132  102  114  115  107
158  145  101  94  90
127  171  107  92  82
121  98  135  104  106
110  108  107  142  105
45  17  106  108  122
70  98  141  87  102
84  99  105  90  98
83  141  105  165  100
->
115  107  132  102  114
94  90  158  145  101
92  82  127  171  107
104  106  121  98  135
142  105  110  108  107
108  122  45  17  106
87  102  70  98  141
90  98  84  99  105
165  100  83  141  105

158  104  93
85  102  87
119  96  95
55  101  91
67  95  111
53  95  98
168  96  114
131  98  123
->
104  93  158
102  87  85
96  95  119
101  91  55
95  111  67
95  98  53
96  114  168
98  123  131

99  109  125  114  97  116  119
77  165  71  76  67  162  186
84  135  88  87  80  137  142
90  122  110  97  84  133  133
108  84  140  121  110  94  91
99  107  114  112  103  104  108
105  101  112  119  115  88  99
101  105  132  120  101  112  114
87  136  89  83  81  138  156
->
116  119  99  109  125  114  97
162  186  77  165  71  76  67
137  142  84  135  88  87  80
133  133  90  122  110  97  84
94  91  108  84  140  121  110
104  108  99  107  114  112  103
88  99  105  101  112  119  115
112  114  101  105  132  120  101
138  156  87  136  89  83  81

43  82  138  56  125  109  100  62  104  60  83
46  158  116  133  109  94  128  132  75  116  78
23  147  103  87  118  81  103  114  67  89  82
118  29  102  77  85  125  57  110  71  106  62
->
60  83  43  82  138  56  125  109  100  62  104
116  78  46  158  116  133  109  94  128  132  75
89  82  23  147  103  87  118  81  103  114  67
106  62  118  29  102  77  85  125  57  110  71

83  86  84  119  154  117  75  115  132
80  85  80  87  143  77  83  89  134
158  104  110  125  146  119  181  90  136
111  99  107  81  110  88  103  99  104
73  121  102  79  167  80  71  106  136
93  99  102  110  77  111  95  110  82
->
115  132  83  86  84  119  154  117  75
89  134  80  85  80  87  143  77  83
90  136  158  104  110  125  146  119  181
99  104  111  99  107  81  110  88  103
106  136  73  121  102  79  167  80  71
110  82  93  99  102  110  77  111  95

123  50  66  136  63  63  110  56  87  143  118
109  72  79  23  54  166  93  96  99  157  90
128  94  136  143  150  135  115  145  91  93  93
150  52  127  170  100  134  53  108  110  139  93
99  104  98  171  127  69  105  102  81  86  100
->
143  118  123  50  66  136  63  63  110  56  87
157  90  109  72  79  23  54  166  93  96  99
93  93  128  94  136  143  150  135  115  145  91
139  93  150  52  127  170  100  134  53  108  110
86  100  99  104  98  171  127  69  105  102  81
---
63  72  58  89  133  34  114  58  143  130  105  107  106  95
46  85  70  75  114  24  101  72  130  74  124  117  81  117
79  88  44  94  93  39  108  87  163  99  105  128  84  98
62  95  57  74  109  16  96  64  130  68  126  119  72  113
55  94  49  73  94  24  115  65  148  77  111  125  92  113
->
55  94  49  73  94  24  115  65  148  77  111  125  92  113
63  72  58  89  133  34  114  58  143  130  105  107  106  95
46  85  70  75  114  24  101  72  130  74  124  117  81  117
79  88  44  94  93  39  108  87  163  99  105  128  84  98
62  95  57  74  109  16  96  64  130  68  126  119  72  113

77  124  82  106  103  108  99  138
29  57  136  44  102  156  139  72
85  83  87  116  96  106  100  129
95  87  112  80  119  101  97  71
96  114  104  86  108  97  103  99
109  121  82  85  82  89  94  109
108  83  93  104  108  102  107  101
128  128  98  97  101  97  99  97
73  84  111  87  105  117  99  84
102  66  96  92  111  88  96  82
106  82  89  111  113  85  102  85
106  123  111  89  91  120  100  114
->
106  123  111  89  91  120  100  114
77  124  82  106  103  108  99  138
29  57  136  44  102  156  139  72
85  83  87  116  96  106  100  129
95  87  112  80  119  101  97  71
96  114  104  86  108  97  103  99
109  121  82  85  82  89  94  109
108  83  93  104  108  102  107  101
128  128  98  97  101  97  99  97
73  84  111  87  105  117  99  84
102  66  96  92  111  88  96  82
106  82  89  111  113  85  102  85

107  39  108  54  189  107  71  136  128  66
108  41  104  59  183  108  77  129  123  83
107  42  102  58  184  109  74  130  123  74
->
107  42  102  58  184  109  74  130  123  74
107  39  108  54  189  107  71  136  128  66
108  41  104  59  183  108  77  129  123  83

138  33  32
155  163  94
126  100  73
152  30  163
->
152  30  163
138  33  32
155  163  94
126  100  73

87  90  93  112  125  94  151
132  97  143  80  89  101  18
100  98  139  132  110  87  111
106  117  123  116  70  102  59
89  51  52  27  143  118  132
133  107  155  117  95  94  109
88  96  137  138  113  87  120
105  132  101  123  101  87  103
39  66  48  91  126  102  101
131  120  86  94  118  112  116
->
131  120  86  94  118  112  116
87  90  93  112  125  94  151
132  97  143  80  89  101  18
100  98  139  132  110  87  111
106  117  123  116  70  102  59
89  51  52  27  143  118  132
133  107  155  117  95  94  109
88  96  137  138  113  87  120
105  132  101  123  101  87  103
39  66  48  91  126  102  101

30  70  52  56  56  154  145  60  75  168
158  46  130  132  50  35  47  47  74  70
119  76  45  49  137  34  170  159  150  31
->
119  76  45  49  137  34  170  159  150  31
30  70  52  56  56  154  145  60  75  168
158  46  130  132  50  35  47  47  74  70

109  94  89  96  129  102  129  129  84  120  93  77  82
116  112  110  102  86  86  98  67  31  157  114  117  105
99  86  144  114  90  125  81  80  126  81  111  116  85
114  94  126  123  75  65  104  70  45  112  90  108  68
110  84  106  97  109  94  87  136  89  93  131  96  128
->
110  84  106  97  109  94  87  136  89  93  131  96  128
109  94  89  96  129  102  129  129  84  120  93  77  82
116  112  110  102  86  86  98  67  31  157  114  117  105
99  86  144  114  90  125  81  80  126  81  111  116  85
114  94  126  123  75  65  104  70  45  112  90  108  68
